Below is a small trained network, with its code and all its weights. Each question gives an input and a target symbol and asks what happens when units are switched off, that is, made to give their printed mean instead of their output.

import numpy as np


def w(rows, s, z=0):
    codes = np.array(rows[::2]) - 128.0
    scale = np.full(codes.shape[1], s)
    scale[-1] = z or s
    return codes * scale


def f(y):
    return np.maximum(y, 0)


def softmax(a):
    e = np.exp(a - a.max(-1, keepdims=True))
    return e / e.sum(-1, keepdims=True)


def log_softmax(a):
    a = a - a.max(-1, keepdims=True)
    return a - np.log(np.exp(a).sum(-1, keepdims=True))


def net(x, mask):
    ids = ['αβγδεηθλμξπσφψω'.index(c) for c in x.split()]
    T = len(ids)
    res = E[ids] + P[:T]
    r = res
    for j in range(3):
        rows = slice(3 * j, 3 * j + 3)
        q, k, v = (r @ M[0][rows].T for M in (Q, K, V))
        z = softmax(np.where(np.tri(T) > 0, q @ k.T / 3**0.5, -1e9)) @ v
        o = O[0][rows]
        res = res + np.where(mask[j], z, o[:, -1]) @ o[:, :-1]
    y = f(res @ A[0][:, :-1].T + A[0][:, -1])
    res = res + np.where(mask[3:15], y, B[0][:, -1]) @ B[0][:, :-1]
    return log_softmax(res[-1] @ U[:, :-1].T + U[:, -1])


Q, K, V, O, A, B = {}, {}, {}, {}, {}, {}
E = w([
[141,172,154],'α',
[157,169,143],'β',
[185,192,84],'γ',
[212,109,123],'δ',
[160,170,141],'ε',
[206,108,132],'η',
[162,169,138],'θ',
[217,50,36],'λ',
[80,51,51],'μ',
[54,34,100],'ξ',
[178,22,176],'π',
[156,133,229],'σ',
[6,137,116],'φ',
[157,127,185],'ψ',
[84,135,5],'ω',
],0.021)
P = w([
[54,254,144],'0',
[44,229,131],'1',
[70,204,126],'2',
[85,187,120],'3',
[169,131,108],'4',
[160,125,108],'5',
[147,120,106],'6',
[134,120,110],'7',
[126,117,107],'8',
[120,117,102],'9',
[113,116,105],'10',
[98,121,100],'11',
],0.0058)
Q[0] = w([
[200,226,34],'H1',
[248,130,171],'H1',
[95,1,76],'H1',
[94,93,95],'H2',
[73,101,222],'H2',
[183,45,127],'H2',
[153,103,37],'H3',
[77,36,71],'H3',
[17,127,31],'H3',
],0.0069)
K[0] = w([
[157,196,100],'H1',
[166,130,152],'H1',
[150,55,100],'H1',
[49,109,106],'H2',
[90,156,204],'H2',
[160,63,125],'H2',
[145,152,53],'H3',
[87,170,85],'H3',
[121,176,2],'H3',
],0.012)
V[0] = w([
[163,89,138],'H1',
[187,87,121],'H1',
[122,173,254],'H1',
[131,138,94],'H2',
[164,184,124],'H2',
[146,159,44],'H2',
[106,181,101],'H3',
[124,176,93],'H3',
[89,109,154],'H3',
],0.0057)
O[0] = w([
[112,101,89,143],'H1',
[101,110,66,140],'H1',
[72,110,187,250],'H1',
[172,136,129,107],'H2',
[117,123,63,162],'H2',
[255,137,113,84],'H2',
[86,128,120,77],'H3',
[77,115,124,72],'H3',
[135,152,129,148],'H3',
],0.0053,0.0019)
A[0] = w([
[148,77,54,111],'N1',
[179,108,162,10],'N2',
[116,252,67,81],'N3',
[137,135,127,150],'N4',
[84,66,161,43],'N5',
[125,110,59,61],'N6',
[126,130,167,113],'N7',
[108,123,171,107],'N8',
[174,66,121,151],'N9',
[149,205,132,130],'N10',
[156,95,121,156],'N11',
[122,203,120,79],'N12',
],0.018,0.011)
B[0] = w([
[218,96,64,239],'N1',
[25,152,100,145],'N2',
[155,57,177,218],'N3',
[148,133,145,171],'N4',
[187,22,143,177],'N5',
[47,254,128,172],'N6',
[175,164,72,189],'N7',
[137,125,78,195],'N8',
[56,182,173,254],'N9',
[42,170,172,212],'N10',
[95,134,208,215],'N11',
[188,104,51,167],'N12',
],0.0094,0.0069)
U = w([
[80,222,194,172],'α',
[175,138,153,253],'β',
[254,92,146,158],'γ',
[197,100,132,141],'δ',
[142,122,121,95],'ε',
[139,121,123,88],'η',
[144,123,124,89],'θ',
[164,178,109,69],'λ',
[98,150,90,149],'μ',
[158,62,101,179],'ξ',
[131,80,187,2],'π',
[141,124,126,95],'σ',
[39,128,126,123],'φ',
[143,125,124,95],'ψ',
[195,103,86,148],'ω',
],0.016,0.0064)

Each question gives the input, a string of symbols that net reads in full, and the target symbol t.
The units are the heads (3 rows each of Q, K, V and O) and the neurons (one row each of A and B). Each row of codes is followed by its name. A weight is (code - 128) times the scale printed after its matrix; where a second scale follows, it is the last column's (O, A, B and U).
mask holds one flag per unit, heads first, then neurons. A switched-off unit (its flag False) gives its mean, the last column of its rows in O or B, instead of its output. The means were averaged over made-up inputs and are rounded, as every weight is.
A unit's drop is (log p(t) with every unit on - log p(t) with that unit switched off) / (log p(t) with every unit on - log p(t) with every unit switched off).
The circuit of an input: a set's keep is (log p(t) with only the set's units on - log p(t) with every unit switched off) / (log p(t) with every unit on - log p(t) with every unit switched off). Starting from the 12 units with the biggest drops (on a tie, the unit counted first), units are removed one at a time, each time the one whose removal leaves the highest keep (on an exact tie, the one counted first), for as long as the keep stays at least 0.8.
circuit, biggest first: the units of the circuit, biggest drop first
most important unit: the unit with the biggest drop
top k neurons: the k neurons with the biggest drops, biggest first
drop of u: that unit's drop, to one decimal
input μ ω π, target π: circuit, biggest first => [N5; N9]
input λ ω ω δ π β γ π θ ψ, target α: circuit, biggest first => [N1]
input α ψ θ ε γ ω, target ω: top 3 neurons => [N1; N3; N6]
input μ σ ψ ε η ε π, target π: circuit, biggest first => [N9; N5]
input φ η ψ ξ σ φ θ ξ μ, target μ: circuit, biggest first => [N6; N1; N3]
input σ σ γ η ψ β σ ξ, target ξ: top 3 neurons => [N5; N1; N10]
input φ θ σ θ ξ δ λ η, target α: top 2 neurons => [N9; N11]
input η ω γ ψ α σ ξ ξ μ, target μ: top 4 neurons => [N6; N1; N9; N3]
input π σ ε η β μ σ μ σ, target γ: circuit, biggest first => [N9; N6]
input ψ α γ, target γ: top 4 neurons => [N3; N12; N9; N6]
input δ δ φ γ μ ψ, target α: drop of N3 => 0.2
input σ σ σ σ π σ φ π η, target α: drop of N9 => 0.3
input δ σ π ψ ξ ξ ω σ σ, target γ: drop of N7 => 0.3
input ξ φ μ φ η α μ θ π λ, target λ: most important unit => N1
